Here is a tiny trained network, its code and every weight. The questions are about switching its units off for an input and a target symbol, where a switched-off unit gives its printed mean instead of its output.

import numpy as np


def w(rows, s, z=0):
    codes = np.array(rows[::2]) - 128.0
    scale = np.full(codes.shape[1], s)
    scale[-1] = z or s
    return codes * scale


def norm(h):
    return h / np.sqrt((h * h).mean(-1, keepdims=True) + 1e-5)


def f(y):
    return np.maximum(y, 0)


def softmax(a):
    e = np.exp(a - a.max(-1, keepdims=True))
    return e / e.sum(-1, keepdims=True)


def log_softmax(a):
    a = a - a.max(-1, keepdims=True)
    return a - np.log(np.exp(a).sum(-1, keepdims=True))


def net(x, mask):
    ids = ['αγδεζηθλμξπστφψω'.index(c) for c in x.split()]
    T = len(ids)
    res = E[ids] + P[:T]
    r = norm(res)
    for j in range(2):
        rows = slice(2 * j, 2 * j + 2)
        q, k, v = (r @ M[0][rows].T for M in (Q, K, V))
        z = softmax(np.where(np.tri(T) > 0, q @ k.T / 2**0.5, -1e9)) @ v
        o = O[0][rows]
        res = res + np.where(mask[j], z, o[:, -1]) @ o[:, :-1]
    y = f(norm(res) @ A[0][:, :-1].T + A[0][:, -1])
    res = res + np.where(mask[2:18], y, B[0][:, -1]) @ B[0][:, :-1]
    return log_softmax(norm(res)[-1] @ U[:, :-1].T + U[:, -1])


Q, K, V, O, A, B = {}, {}, {}, {}, {}, {}
E = w([
[137,12,239],'α',
[123,88,71],'γ',
[124,85,71],'δ',
[99,99,60],'ε',
[163,79,81],'ζ',
[45,196,63],'η',
[174,1,185],'θ',
[136,85,74],'λ',
[133,80,77],'μ',
[121,89,69],'ξ',
[78,155,241],'π',
[35,170,211],'σ',
[149,79,79],'τ',
[189,84,83],'φ',
[133,84,74],'ψ',
[166,90,74],'ω',
],0.008)
P = w([
[97,156,156],'0',
[253,90,64],'1',
[64,162,139],'2',
[182,140,151],'3',
[62,148,127],'4',
[195,148,160],'5',
[70,121,112],'6',
[202,151,165],'7',
[69,91,106],'8',
[211,156,175],'9',
[61,65,108],'10',
[219,149,185],'11',
],0.013)
Q[0] = w([
[173,75,144],'h0',
[222,241,80],'h0',
[141,255,169],'h1',
[201,195,104],'h1',
],0.0089)
K[0] = w([
[236,127,100],'h0',
[240,222,171],'h0',
[223,240,143],'h1',
[253,87,66],'h1',
],0.0076)
V[0] = w([
[176,252,72],'h0',
[116,14,2],'h0',
[165,27,112],'h1',
[161,132,86],'h1',
],0.0085)
O[0] = w([
[202,111,120,3],'h0',
[129,255,111,208],'h0',
[111,99,206,171],'h1',
[125,187,170,91],'h1',
],0.012,0.0021)
A[0] = w([
[86,72,88,102],'n0',
[90,137,208,141],'n1',
[112,215,119,24],'n2',
[204,123,101,127],'n3',
[75,78,190,151],'n4',
[157,173,195,172],'n5',
[183,73,60,118],'n6',
[195,62,106,94],'n7',
[138,74,15,73],'n8',
[141,180,1,124],'n9',
[79,95,58,58],'n10',
[29,184,98,133],'n11',
[94,193,194,5],'n12',
[83,99,124,187],'n13',
[176,191,102,172],'n14',
[147,45,90,138],'n15',
],0.0099,0.0033)
B[0] = w([
[114,134,105,166],'n0',
[136,162,60,198],'n1',
[152,214,173,163],'n2',
[155,253,73,179],'n3',
[178,199,127,206],'n4',
[131,79,15,213],'n5',
[123,203,56,155],'n6',
[63,235,147,179],'n7',
[54,77,34,152],'n8',
[145,117,187,205],'n9',
[170,72,98,175],'n10',
[120,73,200,254],'n11',
[159,158,62,152],'n12',
[236,180,63,188],'n13',
[135,186,121,180],'n14',
[162,242,50,160],'n15',
],0.0057,0.0059)
U = w([
[92,36,177,237],'α',
[126,150,127,49],'γ',
[131,136,151,60],'δ',
[138,137,109,41],'ε',
[128,156,161,31],'ζ',
[145,113,74,47],'η',
[87,104,199,141],'θ',
[126,153,154,47],'λ',
[118,153,164,70],'μ',
[124,157,129,41],'ξ',
[132,43,35,180],'π',
[138,68,58,117],'σ',
[165,113,248,254],'τ',
[212,139,163,236],'φ',
[129,147,162,61],'ψ',
[223,225,73,161],'ω',
],0.012,0.0056)

Each question gives the input, a string of symbols that net reads in full, and the target symbol t.
The units are the heads (2 rows each of Q, K, V and O) and the neurons (one row each of A and B). Each row of codes is followed by its name. A weight is (code - 128) times the scale printed after its matrix; where a second scale follows, it is the last column's (O, A, B and U).
mask holds one flag per unit, heads first, then neurons. A switched-off unit (its flag False) gives its mean, the last column of its rows in O or B, instead of its output. The means were averaged over made-up inputs and are rounded, as every weight is.
A unit's drop is (log p(t) with every unit on - log p(t) with that unit switched off) / (log p(t) with every unit on - log p(t) with every unit switched off).
The circuit of an input: a set's keep is (log p(t) with only the set's units on - log p(t) with every unit switched off) / (log p(t) with every unit on - log p(t) with every unit switched off). Starting from the 12 units with the biggest drops (on a tie, the unit counted first), units are removed one at a time, each time the one whose removal leaves the highest keep (on an exact tie, the one counted first), for as long as the keep stays at least 0.8.
units of the circuit, in order: the units of the circuit, biggest drop first
unit that matters most: the unit with the biggest drop
k most important neurons: the k neurons with the biggest drops, biggest first
which heads matter: for each layer, one digit per head in row order, 1 if its drop is at least 0.15 and else 0, layers parted by /
drop when u is switched off: that unit's drop, to one decimal
input σ θ π μ σ, target π: which heads matter -> 11
input π η α, target π: units of the circuit, in order -> (h1; h0; n13)
input ω μ π σ θ, target π: units of the circuit, in order -> (h1)
input α α π, target α: which heads matter -> 11
input ω ψ π α ω, target π: units of the circuit, in order -> (n10; n7; n11)
input α ξ ψ π π π π, target π: units of the circuit, in order -> (h1; h0; n10)
input α μ π τ ξ, target π: which heads matter -> 01
input π τ γ, target π: which heads matter -> 01
input σ ψ π ψ σ γ τ α, target ω: units of the circuit, in order -> (n11; n5)
input ω τ σ τ π, target ω: 2 most important neurons -> (n13; n4)
input π ω η, target π: which heads matter -> 10
input π σ δ θ, target ω: which heads matter -> 00
input π σ ζ α α σ π ε η, target π: which heads matter -> 01
input ω η π π σ η π θ, target ω: unit that matters most -> h1
input α ω λ, target α: which heads matter -> 01
input α π τ, target α: 2 most important neurons -> (n11; n3)
input η ξ π ω ζ, target π: units of the circuit, in order -> (n10; n7; n11)
input π ξ ω, target π: which heads matter -> 00
input π λ ψ, target π: which heads matter -> 01
input α σ π, target α: units of the circuit, in order -> (h0)
input π ψ π, target π: which heads matter -> 11
input α τ π η λ, target π: 2 most important neurons -> (n10; n13)
input φ π ω τ π ψ α, target π: 2 most important neurons -> (n13; n7)
input α φ ψ, target α: 2 most important neurons -> (n11; n3)
input φ σ π λ γ, target π: drop when n8 is switched off -> 0.1
input α τ π τ ξ, target π: drop when h1 is switched off -> 0.9
input π σ ψ, target π: drop when n10 is switched off -> 0.1
input ζ ε φ π, target ω: unit that matters most -> n5
